Below are the code and all the weights of a small trained network. Each question names an input and a class and asks about switching units off, where a switched-off unit gives its printed mean instead of its output.

import numpy as np


def w(rows, s, z=0):
    codes = np.array(rows[::2]) - 128.0
    scale = np.full(codes.shape[1], s)
    scale[-1] = z or s
    return codes * scale


def f(y):
    return y / 2 * (1 + np.tanh(0.7978845608 * (y + 0.044715 * y**3)))


def log_softmax(a):
    a = a - a.max(-1, keepdims=True)
    return a - np.log(np.exp(a).sum(-1, keepdims=True))


def net(x, mask):
    res = np.array(x, float).reshape(1, 4) / 4 @ E
    y = f(res @ A[0][:, :-1].T + A[0][:, -1])
    res = res + np.where(mask, y, B[0][:, -1]) @ B[0][:, :-1]
    return log_softmax(res[-1] @ U[:, :-1].T + U[:, -1])


A, B = {}, {}
E = w([
[215,86,241],'x0',
[93,254,186],'x1',
[232,173,54],'x2',
[176,37,219],'x3',
],0.0055)
A[0] = w([
[237,72,145,172],'N1',
[7,126,159,217],'N2',
[127,125,130,40],'N3',
[113,253,72,161],'N4',
[173,199,206,213],'N5',
[139,97,44,112],'N6',
[123,166,59,252],'N7',
[165,220,105,118],'N8',
[165,103,142,115],'N9',
[134,135,167,84],'N10',
],0.018,0.0031)
B[0] = w([
[252,155,107,241],'N1',
[195,139,240,226],'N2',
[123,119,129,117],'N3',
[131,15,49,255],'N4',
[75,211,39,199],'N5',
[58,168,161,190],'N6',
[78,58,143,219],'N7',
[67,57,114,196],'N8',
[162,135,115,158],'N9',
[112,160,123,140],'N10',
],0.029,0.0093)
U = w([
[63,130,174,151],'0',
[142,44,75,144],'1',
[252,145,90,134],'2',
[161,125,216,154],'3',
[114,134,128,3],'4',
[123,189,98,236],'5',
],0.012,0.004)

Each question gives the input, the list of numbers given to net, and the class t.
The units are the neurons (one row each of A and B). Each row of codes is followed by its name. A weight is (code - 128) times the scale printed after its matrix; where a second scale follows, it is the last column's (A, B and U).
mask holds one flag per neuron, in row order. A switched-off neuron (its flag False) gives its mean, the last column of its row in B, instead of its output. The means were averaged over made-up inputs and are rounded, as every weight is.
A unit's drop is (log p(t) with every unit on - log p(t) with that unit switched off) / (log p(t) with every unit on - log p(t) with every unit switched off).
unit that matters most: the unit with the biggest drop
top k neurons: the k neurons with the biggest drops, biggest first
drop of u: that unit's drop, to one decimal
input [0,6,3,4], class 5: unit that matters most => N5
input [-5,-8,8,1], class 0: top 2 neurons => [N6, N4]
input [-7,-5,-1,-3], class 0: top 2 neurons => [N6, N1]
input [0,-1,0,-1], class 0: top 2 neurons => [N1, N4]
input [1,8,-4,-1], class 5: top 2 neurons => [N5, N1]
input [-5,2,-6,-4], class 3: top 3 neurons => [N2, N5, N8]
input [-2,-2,-2,4], class 2: top 2 neurons => [N7, N6]
input [-5,-5,8,4], class 2: top 2 neurons => [N1, N4]
input [-5,-8,-1,-7], class 0: top 2 neurons => [N6, N1]
input [1,2,2,5], class 2: drop of N1 => 0.1
input [0,3,-8,4], class 3: drop of N2 => 0.3
input [-7,-7,3,1], class 0: drop of N6 => 0.3
